Here is a tiny trained network, its code and every weight. The questions are about switching its units off for an input and a class, where a switched-off unit gives its printed mean instead of its output.

import numpy as np


def w(rows, s, z=0):
    codes = np.array(rows[::2]) - 128.0
    scale = np.full(codes.shape[1], s)
    scale[-1] = z or s
    return codes * scale


def f(y):
    return np.maximum(y, 0)


def log_softmax(a):
    a = a - a.max(-1, keepdims=True)
    return a - np.log(np.exp(a).sum(-1, keepdims=True))


def net(x, mask):
    res = np.array(x, float).reshape(1, 3) / 4 @ E
    y = f(res @ A[0][:, :-1].T + A[0][:, -1])
    res = res + np.where(mask, y, B[0][:, -1]) @ B[0][:, :-1]
    return log_softmax(res[-1] @ U[:, :-1].T + U[:, -1])


A, B = {}, {}
E = w([
[2,183,218,77,148],'x0',
[59,32,88,143,198],'x1',
[107,205,64,152,208],'x2',
],0.0094)
A[0] = w([
[130,57,140,122,108,205],'N1',
[195,116,63,170,106,77],'N2',
[95,55,114,77,177,19],'N3',
[136,93,168,115,116,36],'N4',
[138,58,160,100,50,57],'N5',
[172,184,170,79,118,44],'N6',
[83,152,189,48,157,24],'N7',
[192,157,91,154,203,86],'N8',
[109,52,131,74,190,20],'N9',
[93,140,172,152,98,35],'N10',
[105,68,112,154,194,47],'N11',
[135,178,90,79,63,25],'N12',
[81,92,111,175,158,54],'N13',
[141,70,172,99,69,184],'N14',
[99,249,46,154,178,9],'N15',
[138,161,84,111,169,14],'N16',
[99,197,92,141,194,113],'N17',
[144,58,206,99,63,133],'N18',
[224,94,78,158,117,2],'N19',
[160,189,128,112,92,70],'N20',
[89,152,190,132,150,7],'N21',
[40,176,181,118,161,19],'N22',
[66,77,76,121,147,121],'N23',
[139,90,92,143,121,62],'N24',
[163,87,102,130,91,26],'N25',
[179,214,162,118,66,59],'N26',
[150,172,131,151,92,51],'N27',
[112,68,126,95,165,27],'N28',
[77,149,219,44,149,117],'N29',
[149,191,144,91,95,28],'N30',
],0.012,0.0058)
B[0] = w([
[190,255,113,66,110,215],'N1',
[85,46,184,247,119,212],'N2',
[191,85,65,68,63,181],'N3',
[130,173,226,61,182,149],'N4',
[63,193,226,105,223,204],'N5',
[182,119,73,48,39,180],'N6',
[100,16,161,246,108,207],'N7',
[100,170,230,107,223,189],'N8',
[208,77,49,37,42,179],'N9',
[131,34,209,129,140,154],'N10',
[200,119,45,53,18,187],'N11',
[177,52,95,50,39,158],'N12',
[187,121,81,68,19,172],'N13',
[200,223,187,90,211,231],'N14',
[157,180,250,12,196,220],'N15',
[62,89,247,65,187,149],'N16',
[194,220,210,47,215,214],'N17',
[153,244,215,46,205,239],'N18',
[54,2,185,242,101,208],'N19',
[218,69,46,72,30,180],'N20',
[86,26,181,202,94,172],'N21',
[123,22,157,226,155,223],'N22',
[153,199,50,79,54,204],'N23',
[200,24,148,188,154,159],'N24',
[31,29,219,209,201,166],'N25',
[211,85,11,67,40,218],'N26',
[216,37,79,46,37,159],'N27',
[171,73,69,20,53,163],'N28',
[141,58,141,246,139,254],'N29',
[173,86,76,51,39,173],'N30',
],0.007,0.0099)
U = w([
[164,111,40,41,2,1],'0',
[88,204,235,52,189,107],'1',
[29,37,175,240,101,6],'2',
[124,228,157,137,154,235],'3',
],0.0081,0.0064)

Each question gives the input, the list of numbers given to net, and the class t.
The units are the neurons (one row each of A and B). Each row of codes is followed by its name. A weight is (code - 128) times the scale printed after its matrix; where a second scale follows, it is the last column's (A, B and U).
mask holds one flag per neuron, in row order. A switched-off neuron (its flag False) gives its mean, the last column of its row in B, instead of its output. The means were averaged over made-up inputs and are rounded, as every weight is.
A unit's drop is (log p(t) with every unit on - log p(t) with that unit switched off) / (log p(t) with every unit on - log p(t) with every unit switched off).
The circuit of an input: a set's keep is (log p(t) with only the set's units on - log p(t) with every unit switched off) / (log p(t) with every unit on - log p(t) with every unit switched off). Starting from the 12 units with the biggest drops (on a tie, the unit counted first), units are removed one at a time, each time the one whose removal leaves the highest keep (on an exact tie, the one counted first), for as long as the keep stays at least 0.8.
circuit, biggest first: the units of the circuit, biggest drop first
k most important neurons: the k neurons with the biggest drops, biggest first
drop when u is switched off: that unit's drop, to one decimal
input [-6,-5,-7], class 1: circuit, biggest first	(N5)
input [-7,-3,5], class 2: 2 most important neurons	(N19, N2)
input [0,2,-2], class 3: 2 most important neurons	(N15, N17)
input [0,1,1], class 3: 2 most important neurons	(N26, N15)
input [7,1,6], class 2: 2 most important neurons	(N22, N7)
input [8,-1,6], class 2: 2 most important neurons	(N22, N7)
input [-7,-6,-8], class 1: 3 most important neurons	(N18, N5, N14)
input [5,-8,8], class 0: 2 most important neurons	(N26, N20)
input [8,7,7], class 2: 4 most important neurons	(N22, N7, N29, N21)
input [-7,-4,8], class 1: 2 most important neurons	(N15, N8)
input [2,1,0], class 3: 2 most important neurons	(N19, N2)
input [-7,3,-8], class 1: drop when N1 is switched off	0.2
input [1,6,5], class 0: drop when N11 is switched off	0.1
input [1,8,7], class 0: circuit, biggest first	(N11)
input [0,-5,-7], class 1: drop when N14 is switched off	0.2
